Here is a tiny trained network, its code and every weight. The questions are about switching its units off for an input and a target symbol, where a switched-off unit gives its printed mean instead of its output.

import numpy as np


def w(rows, s, z=0):
    codes = np.array(rows[::2]) - 128.0
    scale = np.full(codes.shape[1], s)
    scale[-1] = z or s
    return codes * scale


def f(y):
    return y / 2 * (1 + np.tanh(0.7978845608 * (y + 0.044715 * y**3)))


def softmax(a):
    e = np.exp(a - a.max(-1, keepdims=True))
    return e / e.sum(-1, keepdims=True)


def log_softmax(a):
    a = a - a.max(-1, keepdims=True)
    return a - np.log(np.exp(a).sum(-1, keepdims=True))


def net(x, mask):
    ids = ['βζηθμπστψ'.index(c) for c in x.split()]
    T = len(ids)
    res = E[ids] + P[:T]
    u = 0
    for l in range(2):
        r = res
        for j in range(3):
            rows = slice(2 * j, 2 * j + 2)
            q, k, v = (r @ M[l][rows].T for M in (Q, K, V))
            z = softmax(np.where(np.tri(T) > 0, q @ k.T / 2**0.5, -1e9)) @ v
            o = O[l][rows]
            res = res + np.where(mask[u + j], z, o[:, -1]) @ o[:, :-1]
        u += 3
        y = f(res @ A[l][:, :-1].T + A[l][:, -1])
        res = res + np.where(mask[u : u + 16], y, B[l][:, -1]) @ B[l][:, :-1]
        u += 16
    return log_softmax(res[-1] @ U[:, :-1].T + U[:, -1])


Q, K, V, O, A, B = {}, {}, {}, {}, {}, {}
E = w([
[59,163,113,169,37,174],'β',
[121,108,154,110,70,35],'ζ',
[124,148,40,251,118,182],'η',
[158,76,103,163,219,172],'θ',
[36,153,92,89,106,216],'μ',
[96,102,164,140,154,201],'π',
[89,47,74,129,133,106],'σ',
[213,209,74,113,157,55],'τ',
[204,152,181,216,165,120],'ψ',
],0.011)
P = w([
[120,70,175,4,90,52],'0',
[156,101,119,97,91,99],'1',
[152,120,94,151,98,97],'2',
[142,135,78,187,109,93],'3',
[140,139,57,217,123,104],'4',
[122,128,47,239,121,101],'5',
],0.0032)
Q[0] = w([
[2,112,125,129,107,202],'0.h1',
[7,66,164,85,92,110],'0.h1',
[24,164,193,86,40,97],'0.h2',
[196,100,43,195,152,49],'0.h2',
[136,92,134,96,116,125],'0.h3',
[143,159,125,169,161,156],'0.h3',
],0.0081)
K[0] = w([
[51,73,153,165,79,246],'0.h1',
[108,79,177,82,95,114],'0.h1',
[60,112,169,81,76,96],'0.h2',
[207,157,117,124,145,68],'0.h2',
[100,113,128,105,96,143],'0.h3',
[157,151,134,161,144,115],'0.h3',
],0.011)
V[0] = w([
[254,239,121,136,167,55],'0.h1',
[188,173,70,121,189,148],'0.h1',
[146,135,120,142,215,168],'0.h2',
[126,76,64,198,155,134],'0.h2',
[88,81,170,92,84,145],'0.h3',
[179,187,142,165,126,90],'0.h3',
],0.0051)
O[0] = w([
[203,208,172,134,59,62,231],'0.h1',
[188,185,165,74,55,114,196],'0.h1',
[190,121,199,60,177,141,110],'0.h2',
[253,101,87,95,180,120,254],'0.h2',
[64,119,153,118,143,62,63],'0.h3',
[196,167,155,168,134,165,162],'0.h3',
],0.0049,0.00096)
A[0] = w([
[159,59,47,121,176,106,179],'0.n1',
[123,110,195,37,64,101,147],'0.n2',
[149,162,92,246,112,109,199],'0.n3',
[99,55,125,105,214,136,153],'0.n4',
[92,106,96,54,196,194,219],'0.n5',
[161,81,150,164,198,165,245],'0.n6',
[149,180,76,158,114,77,224],'0.n7',
[126,157,158,11,84,91,154],'0.n8',
[185,151,208,135,89,95,166],'0.n9',
[67,102,103,2,157,214,200],'0.n10',
[190,193,90,137,128,89,210],'0.n11',
[166,115,179,186,185,169,171],'0.n12',
[115,173,20,189,101,127,224],'0.n13',
[143,109,82,153,200,197,223],'0.n14',
[193,131,223,176,88,119,154],'0.n15',
[46,112,50,149,80,181,253],'0.n16',
],0.0081,0.0036)
B[0] = w([
[206,39,9,110,173,53,184],'0.n1',
[39,189,120,16,136,26,140],'0.n2',
[151,70,186,163,64,214,241],'0.n3',
[212,168,120,131,187,61,168],'0.n4',
[213,192,122,200,179,136,189],'0.n5',
[216,115,151,166,212,145,197],'0.n6',
[152,85,182,104,51,143,230],'0.n7',
[130,221,139,32,100,101,152],'0.n8',
[118,170,254,104,112,117,190],'0.n9',
[177,189,146,251,130,148,189],'0.n10',
[171,132,203,99,47,147,232],'0.n11',
[173,185,194,127,233,200,167],'0.n12',
[157,93,52,162,22,195,244],'0.n13',
[211,133,72,134,206,176,213],'0.n14',
[82,174,247,148,124,141,182],'0.n15',
[104,162,61,242,67,159,254],'0.n16',
],0.0054,0.0059)
Q[1] = w([
[128,88,113,102,157,92],'1.h1',
[174,146,79,70,233,65],'1.h1',
[193,149,130,66,192,104],'1.h2',
[153,114,126,113,83,83],'1.h2',
[180,184,134,157,124,254],'1.h3',
[124,109,135,31,73,33],'1.h3',
],0.0045)
K[1] = w([
[101,137,116,136,193,111],'1.h1',
[105,45,87,152,246,64],'1.h1',
[215,164,73,49,167,141],'1.h2',
[118,100,169,78,66,141],'1.h2',
[229,243,254,78,67,152],'1.h3',
[43,125,114,68,163,70],'1.h3',
],0.0038)
V[1] = w([
[71,109,92,179,93,174],'1.h1',
[100,111,144,72,156,130],'1.h1',
[125,186,143,101,64,66],'1.h2',
[127,105,103,176,130,208],'1.h2',
[174,126,3,82,71,82],'1.h3',
[64,34,62,219,197,169],'1.h3',
],0.005)
O[1] = w([
[62,136,169,105,49,177,112],'1.h1',
[182,168,120,141,164,154,59],'1.h1',
[16,80,119,182,140,138,126],'1.h2',
[133,184,106,102,85,72,180],'1.h2',
[253,108,222,198,5,19,102],'1.h3',
[217,208,232,92,92,172,2],'1.h3',
],0.0045,0.0076)
A[1] = w([
[98,109,176,118,59,105,201],'1.n1',
[122,96,151,176,141,99,254],'1.n2',
[126,139,119,128,80,183,109],'1.n3',
[114,187,92,114,162,189,139],'1.n4',
[91,162,134,3,137,80,131],'1.n5',
[79,97,133,142,107,132,177],'1.n6',
[189,101,116,76,138,80,134],'1.n7',
[111,209,149,130,85,150,74],'1.n8',
[167,171,148,21,119,99,145],'1.n9',
[179,179,167,109,195,137,96],'1.n10',
[115,97,181,134,81,127,184],'1.n11',
[154,201,166,162,116,160,146],'1.n12',
[167,155,125,141,76,183,64],'1.n13',
[165,163,219,120,167,133,178],'1.n14',
[120,144,42,153,75,185,85],'1.n15',
[130,179,145,2,112,88,124],'1.n16',
],0.009,0.0046)
B[1] = w([
[112,125,83,59,67,161,214],'1.n1',
[134,146,80,173,72,138,188],'1.n2',
[130,99,135,55,165,99,182],'1.n3',
[120,139,163,110,172,222,175],'1.n4',
[45,161,255,97,236,26,145],'1.n5',
[155,178,92,91,105,156,173],'1.n6',
[104,132,46,102,173,57,166],'1.n7',
[45,132,136,103,202,29,159],'1.n8',
[56,170,91,95,193,67,152],'1.n9',
[152,196,140,60,53,143,185],'1.n10',
[130,113,98,87,74,146,193],'1.n11',
[111,159,237,178,133,87,197],'1.n12',
[93,90,209,81,174,74,195],'1.n13',
[121,229,100,139,89,95,184],'1.n14',
[136,109,156,95,214,81,249],'1.n15',
[36,140,155,133,209,75,152],'1.n16',
],0.0065,0.011)
U = w([
[44,128,133,50,143,33,149],'β',
[171,93,82,92,2,233,153],'ζ',
[197,32,212,112,138,115,120],'η',
[166,172,92,92,153,86,3],'θ',
[78,141,191,196,209,39,54],'μ',
[129,197,179,215,77,202,191],'π',
[121,127,127,133,131,124,19],'σ',
[148,72,63,246,133,67,227],'τ',
[114,100,109,36,188,225,114],'ψ',
],0.0058,0.0041)

Each question gives the input, a string of symbols that net reads in full, and the target symbol t.
The units are the heads (2 rows each of Q, K, V and O) and the neurons (one row each of A and B). Each row of codes is followed by its name. A weight is (code - 128) times the scale printed after its matrix; where a second scale follows, it is the last column's (O, A, B and U).
mask holds one flag per unit, layer by layer, with each layer's heads first. A switched-off unit (its flag False) gives its mean, the last column of its rows in O or B, instead of its output. The means were averaged over made-up inputs and are rounded, as every weight is.
A unit's drop is (log p(t) with every unit on - log p(t) with that unit switched off) / (log p(t) with every unit on - log p(t) with every unit switched off).
most important unit: the unit with the biggest drop
k most important neurons: the k neurons with the biggest drops, biggest first
top k neurons in layer l: the k neurons of layer l with the biggest drops, biggest first
which heads matter: for each layer, one digit per head in row order, 1 if its drop is at least 0.15 and else 0, layers parted by /
drop when u is switched off: that unit's drop, to one decimal
input ψ θ ζ ζ τ μ, target τ: which heads matter -> 100 / 001
input θ ζ ζ ζ θ, target θ: top 2 neurons in layer 1 -> 1.n10, 1.n7
input η τ τ θ, target τ: most important unit -> 1.h3
input σ ζ τ, target β: 2 most important neurons -> 0.n16, 0.n8
input η ζ η θ β, target β: 2 most important neurons -> 1.n8, 1.n13
input π θ ψ θ, target ψ: which heads matter -> 000 / 001
input β τ τ ζ, target β: which heads matter -> 100 / 000
input η ψ β, target ψ: top 2 neurons in layer 0 -> 0.n15, 0.n9
input ζ μ β σ, target τ: which heads matter -> 100 / 000
input β μ ζ μ σ μ, target μ: which heads matter -> 100 / 001
input η π μ, target μ: top 3 neurons in layer 0 -> 0.n10, 0.n16, 0.n5
input θ μ ψ η ζ, target β: which heads matter -> 000 / 000
input μ ψ μ, target ψ: 4 most important neurons -> 1.n4, 0.n15, 0.n9, 1.n15
input ζ τ σ σ ψ ζ, target ζ: most important unit -> 1.h2
input ψ β μ π, target ψ: 3 most important neurons -> 1.n4, 0.n15, 0.n9
input ζ ψ τ θ π θ, target τ: top 3 neurons in layer 0 -> 0.n11, 0.n8, 0.n7
input ζ π ζ, target ζ: which heads matter -> 110 / 010
input θ ψ μ τ π ψ, target π: top 2 neurons in layer 0 -> 0.n15, 0.n12
input θ ζ θ ψ π, target ψ: 3 most important neurons -> 0.n15, 0.n9, 1.n4
input τ ψ β η, target ψ: most important neuron -> 0.n15
input τ β ζ ψ β, target ψ: top 2 neurons in layer 1 -> 1.n15, 1.n4
input ψ μ τ θ ζ β, target τ: drop when 1.h3 is switched off -> 0.4
input π ζ θ, target θ: drop when 0.h1 is switched off -> 0.1
input π ψ ψ, target π: drop when 1.n3 is switched off -> 0.0
